Below is a small trained network, with its code and all its weights. Each question gives an input and a target symbol and asks what happens when units are switched off, that is, made to give their printed mean instead of their output.

import numpy as np


def w(rows, s, z=0):
    codes = np.array(rows[::2]) - 128.0
    scale = np.full(codes.shape[1], s)
    scale[-1] = z or s
    return codes * scale


def f(y):
    return np.maximum(y, 0)


def softmax(a):
    e = np.exp(a - a.max(-1, keepdims=True))
    return e / e.sum(-1, keepdims=True)


def log_softmax(a):
    a = a - a.max(-1, keepdims=True)
    return a - np.log(np.exp(a).sum(-1, keepdims=True))


def net(x, mask):
    ids = ['αβγδεζηθλμξπσψω'.index(c) for c in x.split()]
    T = len(ids)
    res = E[ids] + P[:T]
    r = res
    for j in range(3):
        rows = slice(2 * j, 2 * j + 2)
        q, k, v = (r @ M[0][rows].T for M in (Q, K, V))
        z = softmax(np.where(np.tri(T) > 0, q @ k.T / 2**0.5, -1e9)) @ v
        o = O[0][rows]
        res = res + np.where(mask[j], z, o[:, -1]) @ o[:, :-1]
    y = f(res @ A[0][:, :-1].T + A[0][:, -1])
    res = res + np.where(mask[3:19], y, B[0][:, -1]) @ B[0][:, :-1]
    return log_softmax(res[-1] @ U[:, :-1].T + U[:, -1])


Q, K, V, O, A, B = {}, {}, {}, {}, {}, {}
E = w([
[136,110,129,139,167,131,129,127],'α',
[125,98,115,136,158,140,121,121],'β',
[134,132,73,109,85,157,154,91],'γ',
[143,120,114,123,125,160,156,126],'δ',
[124,101,108,129,126,172,135,125],'ε',
[151,126,125,143,148,153,154,133],'ζ',
[112,175,134,85,119,173,93,183],'η',
[180,173,122,133,126,129,123,63],'θ',
[156,141,127,139,124,168,162,134],'λ',
[112,148,120,45,119,140,150,101],'μ',
[146,107,158,124,133,157,151,55],'ξ',
[137,84,112,107,85,7,169,120],'π',
[100,109,171,207,97,162,134,99],'σ',
[73,146,76,164,118,172,105,139],'ψ',
[114,156,211,116,123,123,132,131],'ω',
],0.022)
P = w([
[195,60,163,92,101,94,9,179],'0',
[177,61,149,99,110,111,25,168],'1',
[166,74,150,106,123,120,46,153],'2',
[149,83,147,110,134,126,69,145],'3',
[137,95,148,118,145,137,90,135],'4',
[123,109,145,122,158,143,113,126],'5',
[108,119,145,131,167,152,132,117],'6',
[95,133,143,134,176,161,151,105],'7',
[81,145,142,141,187,169,172,96],'8',
[66,157,141,147,199,177,194,91],'9',
[53,170,140,150,210,185,212,79],'10',
[40,183,138,155,218,194,234,71],'11',
],0.011)
Q[0] = w([
[96,172,96,120,101,13,136,111],'H1',
[107,101,79,132,161,138,95,107],'H1',
[83,155,113,107,136,137,129,238],'H2',
[88,1,162,119,208,207,123,128],'H2',
[127,117,98,157,131,99,138,133],'H3',
[130,200,125,112,62,83,151,148],'H3',
],0.057)
K[0] = w([
[126,68,65,131,136,23,101,153],'H1',
[122,129,61,140,163,166,165,124],'H1',
[108,101,120,108,64,155,139,230],'H2',
[3,154,137,135,127,105,215,128],'H2',
[121,152,126,132,95,97,103,132],'H3',
[197,61,110,124,91,104,121,192],'H3',
],0.051)
V[0] = w([
[60,75,144,32,107,115,45,98],'H1',
[97,60,169,132,254,97,96,81],'H1',
[157,102,147,243,109,180,128,146],'H2',
[79,147,216,116,65,143,36,153],'H2',
[106,113,154,168,170,137,161,185],'H3',
[131,164,29,135,155,125,110,151],'H3',
],0.015)
O[0] = w([
[163,173,44,172,159,172,109,98,183],'H1',
[68,214,150,55,187,80,47,16,255],'H1',
[116,3,85,139,248,64,67,180,125],'H2',
[21,117,165,75,189,94,229,58,153],'H2',
[245,32,20,127,185,37,83,150,104],'H3',
[242,26,184,51,128,205,138,119,22],'H3',
],0.0054,0.0073)
A[0] = w([
[157,152,150,141,64,155,7,158,104],'N1',
[113,139,196,41,79,46,69,174,73],'N2',
[88,130,154,45,159,131,80,216,93],'N3',
[131,149,131,145,126,176,133,111,135],'N4',
[99,112,144,109,159,141,148,148,93],'N5',
[164,59,207,192,117,175,148,76,128],'N6',
[106,66,148,117,91,138,87,229,4],'N7',
[154,40,195,168,71,88,79,127,110],'N8',
[149,136,68,102,145,159,127,91,93],'N9',
[124,102,187,109,62,58,113,137,45],'N10',
[140,62,134,99,105,151,92,168,151],'N11',
[91,68,123,128,54,142,86,77,97],'N12',
[161,99,138,74,136,125,77,128,75],'N13',
[141,131,175,147,112,144,173,88,93],'N14',
[150,90,67,170,101,147,158,117,43],'N15',
[109,146,120,103,143,166,52,233,143],'N16',
],0.017,0.012)
B[0] = w([
[188,131,143,109,98,98,114,80,177],'N1',
[109,151,132,44,161,111,104,201,150],'N2',
[204,120,196,129,175,147,120,135,191],'N3',
[123,91,168,84,123,124,156,120,254],'N4',
[172,141,78,167,121,116,156,123,183],'N5',
[157,164,125,143,146,129,201,143,199],'N6',
[82,250,157,220,216,96,126,129,145],'N7',
[150,142,167,147,10,122,113,134,162],'N8',
[105,156,102,182,140,134,151,168,226],'N9',
[107,51,112,139,78,103,152,102,133],'N10',
[123,92,75,83,119,83,112,187,190],'N11',
[96,109,141,152,137,157,113,139,153],'N12',
[202,155,106,139,85,196,122,152,170],'N13',
[124,140,73,140,105,126,59,140,212],'N14',
[179,76,148,152,105,170,94,30,149],'N15',
[55,87,180,123,129,151,137,124,213],'N16',
],0.024,0.0076)
U = w([
[3,164,210,131,140,160,46,63,188],'α',
[67,95,53,108,172,166,102,195,139],'β',
[186,212,151,58,92,90,146,20,171],'γ',
[135,106,138,56,100,138,71,149,131],'δ',
[98,184,42,139,168,108,200,71,254],'ε',
[108,120,183,15,172,179,243,131,104],'ζ',
[54,218,85,54,64,229,189,155,97],'η',
[158,120,112,116,202,90,139,104,50],'θ',
[154,168,71,85,159,131,187,145,106],'λ',
[128,225,113,13,206,109,88,173,121],'μ',
[104,215,172,141,121,106,142,181,8],'ξ',
[82,75,68,19,93,55,147,143,220],'π',
[113,112,133,199,103,82,97,88,85],'σ',
[146,208,109,182,153,232,63,138,80],'ψ',
[124,55,69,107,112,179,135,68,133],'ω',
],0.0046)

Each question gives the input, a string of symbols that net reads in full, and the target symbol t.
The units are the heads (2 rows each of Q, K, V and O) and the neurons (one row each of A and B). Each row of codes is followed by its name. A weight is (code - 128) times the scale printed after its matrix; where a second scale follows, it is the last column's (O, A, B and U).
mask holds one flag per unit, heads first, then neurons. A switched-off unit (its flag False) gives its mean, the last column of its rows in O or B, instead of its output. The means were averaged over made-up inputs and are rounded, as every weight is.
A unit's drop is (log p(t) with every unit on - log p(t) with that unit switched off) / (log p(t) with every unit on - log p(t) with every unit switched off).
The circuit of an input: a set's keep is (log p(t) with only the set's units on - log p(t) with every unit switched off) / (log p(t) with every unit on - log p(t) with every unit switched off). Starting from the 12 units with the biggest drops (on a tie, the unit counted first), units are removed one at a time, each time the one whose removal leaves the highest keep (on an exact tie, the one counted first), for as long as the keep stays at least 0.8.
units of the circuit, in order: the units of the circuit, biggest drop first
most important unit: the unit with the biggest drop
top k neurons: the k neurons with the biggest drops, biggest first
heads that matter: for each layer, one digit per head in row order, 1 if its drop is at least 0.15 and else 0, layers parted by /
input α β α β ξ γ β γ ε β, target β: units of the circuit, in order	[H3, H2, N11, N9]
input ξ γ β θ α β ω μ β θ λ β, target ξ: most important unit	H1
input β β ξ θ β β γ ω, target μ: units of the circuit, in order	[N2, H1]
input β θ η π λ β ξ σ ω μ μ, target η: units of the circuit, in order	[H2, N9]
input β ω ψ δ α β σ, target σ: units of the circuit, in order	[H2, N8, H1, N5]
input θ θ μ η θ η β ψ θ μ β β, target η: heads that matter	010
input π β ξ β, target α: heads that matter	001
input β θ λ ξ λ, target α: heads that matter	011
input β π ω μ ζ ω η β β λ, target ξ: units of the circuit, in order	[H1, H2, N7, N8]
input ψ β β β β σ θ π, target π: top 2 neurons	[N10, N2]
input π β ξ μ β β β ξ η δ, target α: units of the circuit, in order	[H2, H3, N16, N6]
input β ω β β ψ δ ξ σ η β δ, target ω: heads that matter	111
input β β β β μ θ α θ ψ α β ζ, target δ: units of the circuit, in order	[H2, H3, H1, N8]
input ω β γ β β ω β β σ β δ, target θ: units of the circuit, in order	[H2, H1, N3, N5]
input β β β θ ε β θ η θ θ ω, target μ: units of the circuit, in order	[H1, N2]
input β ξ α θ ω θ β μ β σ β, target θ: units of the circuit, in order	[H2, N3, H1, N5]
input δ ψ η β σ β, target θ: heads that matter	010
input β β ζ ω β β β β ξ ξ, target α: heads that matter	101
input β λ γ θ ζ, target ζ: heads that matter	011
input δ η ζ, target ω: top 3 neurons	[N15, N11, N16]
